Each row is followed by its class.
[ 262  352   53  -58 -247  -37  -41 -522 -180  161  383   72  320  -95
 -835   65   24   25  -86   44  397 -126  191  152  -77 -159  231 -231
  239  251   36  -99] | j_870
[ 234   21  140  290  204 -210   76 -396 -130   81  306  111  161 -109
 -496   58   -4 -392   71  116  247  -15  420  -13  -73  151  408 -233
   41  125  183 -278] | j_106
[ 256  414  -15  -60 -383   -3   21 -605 -277  206  399  138  413  -95
 -899  100   44  254 -158   47  381 -171  134  110 -103 -166  239 -244
  360  367   38  -92] | j_674
[ 220   75  113  281   86 -215   52 -395 -115  104  305  104  199 -166
 -525   84   47 -356  101  164  176   -7  348   18 -121  136  429 -243
  123  228  136 -182] | j_244
[ 233  139  107  -65 -180 -287  277 -353 -116  323  339 -229  275  -68
  -25  146   66  147 -194  -55  519  291  495   48   -2   13  272 -122
 -458  522  -38 -260] | j_512
[ 429  172  111  208 -416 -177   -5 -333   31  260  264  -93  281    4
  110  253  165  -82  -60   45  315  574  453   17 -148    0  358  176
 -567  560  -66 -171] | j_463
[ 406  199  116  202 -413 -131  -20 -292   -5  275  267  -50  282   27
  108  291  214    5  -76   27  301  551  368   64 -170  -22  411  186
 -517  617  -74 -159] | j_512
[ 373  259  105  -10 -138 -142   87 -516 -195  188  535   91  420  -99
 -736   79  -59  -14  -58   81  243  -69  289   76 -135  -80  167 -262
  162  288   75 -170] | j_752
[ 105   53   89  175   66 -116  -10 -345  -78   36  194  159   95  -73
 -650   88  124 -469  -37  208  346  -54  331   -7 -124  151  662 -267
   99  146  105  -68] | j_752
[ 284  396   50  -74 -255  -37  110 -512 -233  215  482  117  414  -93
 -796   76   17  126 -111   38  366 -107  173  176 -138 -143  217 -270
  259  368   10 -141] | j_434
[ 429  148  144  238 -407 -233   80 -343   27  251  296 -151  320  -21
  212  189  136  -74  -52   58  280  620  456   22 -116   87  395  156
 -590  589  -33 -237] | j_434
[ 182  -86  111  226  274 -212  110 -348 -140  119  328  170  181 -137
 -477   68   13 -462  127  228  229   45  412  -19  -75  250  359 -285
   -1  123  156 -221] | j_201
[ 392  130  126  219 -365 -245   11 -370   71  278  347 -108  256  -66
  189  203  168  -56  -58  142  285  635  484    4 -109  125  441  133
 -543  565  -67 -193] | j_106
[ 445  104  163  224 -306 -222   18 -280   25  261  295  -77  308   18
  242  229  176  -73  -10   77  213  637  415   38 -115  103  330  160
 -576  570  -52 -198] | j_870
[ 300   98  168  -77 -171 -385  324 -265 -108  320  365 -249  316  -55
  108   93   60  176 -148  -34  449  314  554    2   83   56  113 -188
 -531  496  -44 -316] | j_512
[ 254   82   95  -72 -212 -422  201 -207  -23  314  262 -237  239  -67
   91  184   53  129  -86   20  503  335  553  -23   23   66  314 -126
 -525  515 -108 -238] | j_674
[ 184  -24   96  280  217 -198  116 -297 -116  120  345  139  186 -131
 -485   41   24 -438  144  165  259   24  351   32 -101  217  425 -283
   63  141  163 -229] | j_434
[ 421   66  130  111 -359 -241   19 -290   39  253  266  -72  247   31
  136  273  147 -100  -40   53  349  583  461  -59 -109    9  384  179
 -637  569  -63 -221] | j_674
[ 419  137  106  181 -396 -179   57 -241   -3  271  278  -50  307   16
  182  235  192  -40  -68   32  214  564  378   61 -132   27  357  195
 -591  525  -72 -201] | j_201
[ 255   34  157 -143 -155 -416  350 -247  -65  281  295 -227  225  -43
   83  128   41   11 -134  -14  518  337  534  -54    4   83  366 -160
 -621  501   -3 -221] | j_434
[ 205  -53  135   96  184 -215   88 -317  -80  120  358  192  157  -34
 -498   81   59 -554   70  170  256   -4  400  -45 -152   92  416 -239
    2  156  144 -232] | j_584
[ 250  452   14   61 -360   45  -37 -548 -251  179  468   81  394  -91
 -865   83   42  169 -161   57  406 -146  166  183  -54 -197  216 -222
  349  263   25 -170] | j_512
[ 357  117   77  219 -468 -226   -9 -277   38  298  290 -118  315  -53
  178  231  211   24  -25   93  291  603  390    0  -94  101  367  143
 -511  616  -70 -212] | j_674
[ 210   26   88  329  125 -238   74 -350 -170  131  359  131  201 -165
 -519   46   87 -316   94  126  163   33  299   14  -58  198  350 -262
  135  195  172 -228] | j_244
[ 171   -5   76  161  105 -204   54 -380 -144  116  348  116  176 -111
 -590  104   18 -404  135  185  259  -61  362  -57 -113  136  483 -243
  126  171  162 -194] | j_674
[ 145   -3   78  197   95 -149   51 -356 -173   81  301  154  196 -186
 -604  104   78 -353  117  140  204  -12  318   41 -148  117  396 -194
  110  206  128 -214] | j_106
[ 433  185  116  173 -440 -233   -1 -287  -23  243  291  -94  308    6
   87  259  143   -7 -138   60  271  559  408   34 -127    6  371  165
 -498  570  -97 -173] | j_752
[ 360  145   87  220 -386 -257   28 -375   80  267  290 -142  284  -89
  119  216  134  -63 -115  105  321  572  497   10 -132   55  485  145
 -573  507  -52 -190] | j_201
[ 300  359   45   26 -275  -18   90 -573 -260  234  468   35  489 -133
 -794  114   17  162  -61   63  333  -88  229  161  -82 -117  146 -264
  270  389   26 -175] | j_674
[ 238    5   61  146  123 -224   93 -416 -117  134  411  123  257 -151
 -573   89  -28 -391  103  171  236  -10  429  -18 -179   85  346 -247
   35  159  137 -183] | j_463
[ 273  411   66   55 -258   -4   14 -554 -212  189  448   46  370  -72
 -765   38   53  104 -141    5  351 -136  190  142  -61 -130  215 -251
  275  308   55 -186] | j_512
[ 417  168  103  223 -483 -221   33 -340   23  260  314 -135  333  -16
  124  234  148   28  -91   87  282  550  431   15 -102   40  472  178
 -522  569  -41 -205] | j_674
[ 213   80  130 -159 -196 -338  234 -336  -69  287  306 -195  223  -38
  -34  175   63   95 -167    2  565  291  579  -33  -41    8  341 -109
 -548  522  -58 -256] | j_512
[ 250  104   87 -171 -257 -388  218 -337  -64  311  330 -184  229  -31
  -39  149   58   90 -200  -21  533  324  552  -26   -2  -27  277  -84
 -528  430  -40 -182] | j_463
[ 396  149  137  251 -334 -287   57 -394   30  291  384 -186  352  -72
  186  154  110   47  -93   79  297  609  466   42  -40  141  320   79
 -520  541    1 -255] | j_870
[ 174   39   46 -219 -296 -382  273 -223  -79  306  314 -190  253  -68
   27  159   45  171 -188   22  518  263  476  -25    9   -9  309  -87
 -493  467  -85 -235] | j_674
[ 187   10   99  311  147 -167  -14 -378 -111   75  218  100  156 -138
 -615  117   47 -378  117  186  279    0  380    6  -82  166  529 -223
   96  192  131 -160] | j_674
[ 423  126  128  176 -376 -259   36 -320  -61  252  283 -102  310    3
   99  248  138  -22  -84   38  262  564  433   58  -94   11  296  172
 -545  572  -62 -227] | j_244
[ 271  335   54   24 -287  -31   69 -552 -243  185  470   47  416 -117
 -775   52   19   71  -92   79  292 -106  242  138  -37 -153  127 -239
  268  217   66 -127] | j_463
[ 199  -47  105  212  188 -225   66 -402  -29  141  303  104  203 -153
 -539  115   32 -468   71  176  294   45  476   -8 -208   80  472 -223
  -29  219  128 -203] | j_584
[ 243   89  107 -203 -212 -374  280 -245  -61  305  376 -121  204  -39
   63  138   33  117 -222   23  555  299  480  -52   16   34  291 -154
 -537  459  -50 -249] | j_106
[ 325  410   84  -14 -340  -65    3 -492 -207  211  504  110  387  -58
 -778   19   39  116 -176   75  369  -73  190  181   -4 -128  121 -247
  278  302   41 -212] | j_584
[ 271  427   38   36 -331  -70    1 -542 -277  190  457   55  439 -138
 -825   87    9  225 -121   59  326 -112  170  195  -81 -131  185 -229
  338  331   51 -156] | j_870
[ 250  392   27    5 -264   16   55 -564 -270  174  424   99  367 -143
 -845   73   19  144 -124   37  366 -145  168  178  -78 -119  219 -254
  313  310   39 -150] | j_106
[ 325  371   50   67 -278  -48   55 -570 -288  224  472   40  497 -167
 -860   65    6  235 -109   47  277 -104  202  178 -100 -122   55 -270
  277  388   49 -151] | j_463
[ 199  112   32 -187 -264 -386  231 -246 -100  276  219 -212  223  -81
  -63  177   29  160 -208  -12  563  228  503  -20  -41  -18  338 -144
 -505  485 -103 -137] | j_463
[ 431   86  146  225 -358 -256   24 -331   78  251  294 -126  283   -6
  213  238  143 -139  -54  100  260  624  481   -2 -125   55  422  166
 -641  549  -48 -196] | j_244
[ 118   78  -36   41   79 -195   24 -469 -110  138  327  198  166 -156
 -664  164   -1 -333   23  167  346  -94  305  -60 -312   27  609 -242
  167  217  111  -54] | j_870
[ 186   44  113 -150 -170 -426  329 -284  -26  290  280 -189  225  -68
   68  163   45   47 -160  -51  537  335  563  -19  -18  -29  367  -98
 -569  404   -7 -206] | j_434
[ 197   -5   84  313  160 -170   27 -420 -161  114  284   67  223 -187
 -552   95  -24 -351  176  174  210   18  391   39 -119  182  344 -217
  141  236  130 -235] | j_584
[ 237  426   46   -6 -430   27   20 -504 -211  154  426   69  417 -102
 -877   93   71  134 -141   79  395 -176  151  137  -48 -186  296 -247
  313  306   42 -152] | j_674
[ 214  131   89 -269 -265 -401  209 -290  -67  319  374 -108  186  -22
   23  149   62  120 -249   31  550  318  469  -31    3   13  301 -121
 -473  479  -73 -210] | j_106
[ 271  103   64 -151 -228 -370  283 -283  -96  308  271 -188  232  -70
  -21   99   60  181 -215  -71  510  278  459  -17    7   46  264 -150
 -539  490  -38 -157] | j_463
[ 165    6   72 -188 -160 -340  287 -263  -89  292  343 -132  243  -52
   23  120   52  143 -220   -4  549  276  487  -37  -34   66  267 -135
 -553  499  -54 -302] | j_512
[ 417  141   85  179 -446 -219   13 -388   -3  245  325 -112  300  -34
   26  243  120    7  -74   79  319  562  432   -1  -95   38  467  186
 -519  548  -35 -183] | j_674
[ 394  150  118  181 -375 -181  -17 -327  -18  258  276  -44  265   -5
  145  267  178  -23  -68   57  283  605  373   20 -134   67  352  173
 -522  617  -75 -205] | j_106
[ 270   74  106 -134 -210 -343  240 -318  -37  292  305 -261  264  -80
  -74  144   37   37 -139  -38  506  302  545   20  -24  -16  296 -109
 -579  445  -38 -166] | j_463
[ 377  186  106  171 -447 -177   24 -332   29  261  250  -69  260    1
   83  271  187 -133  -45   32  363  580  412   53 -201    2  506  197
 -544  593  -33 -160] | j_434
[ 259  100  173  -67 -157 -329  303 -361  -75  319  382 -195  283   -9
   53  123   83   78 -172  -45  507  334  562    2   10   83  272 -131
 -548  509   25 -325] | j_512
[ 425  128  110  148 -373 -237   -3 -326    9  281  315  -78  243   -3
   78  254  140  -14  -81   89  320  609  425   24 -123   51  454  171
 -544  597  -76 -143] | j_584
[ 445   28  192  216 -289 -285   93 -320   38  230  297 -140  310  -40
  245  203  100 -113  -17   74  226  632  514   10  -76  104  271  157
 -681  567  -31 -290] | j_244
[ 275   98  117 -215 -272 -420  294 -291 -127  287  366  -96  239  -23
  -72  136   65  146 -179  -23  521  293  487  -33   46   74  317 -119
 -496  491   21 -255] | j_674
[ 196   13   65 -208 -209 -423  274 -268  -88  290  289 -174  211  -66
    8  152   35   39 -181    8  536  286  575  -11  -32  -10  255  -85
 -556  468  -97 -283] | j_244
[ 202  -25  113  311  198 -124   94 -349 -146  125  378  120  259 -121
 -481   57   79 -374  139  119  178    9  352   13 -103  151  292 -254
   63  171  154 -284] | j_512
[ 461  102  157  164 -323 -258   52 -265    0  258  313  -91  284   25
  175  238  119 -103  -82   55  277  599  462   16  -90   57  298  142
 -594  533  -58 -212] | j_752
[ 289  370   58  -16 -270  -67   74 -572 -250  201  487  140  425  -96
 -784   80   -9  195 -134   42  275 -127  188  105  -94 -131  143 -257
  332  286   74 -131] | j_752
[ 248   31  102 -140 -189 -455  259 -239  -85  310  260 -197  220  -67
   98  140   55   96 -174   12  488  336  527  -55   36   38  189 -151
 -556  500  -86 -230] | j_244
[ 401  158  107  133 -407 -265   31 -386    7  240  289 -103  256  -29
   50  231   91  -71  -51   67  413  592  481   11 -119   62  463  145
 -572  548  -19 -173] | j_434
[ 300  397   44  -46 -262  -78   70 -558 -230  236  489  103  416  -85
 -748  102   21  171 -124   75  371  -99  198   93 -120 -118  243 -309
  253  345   51  -89] | j_870
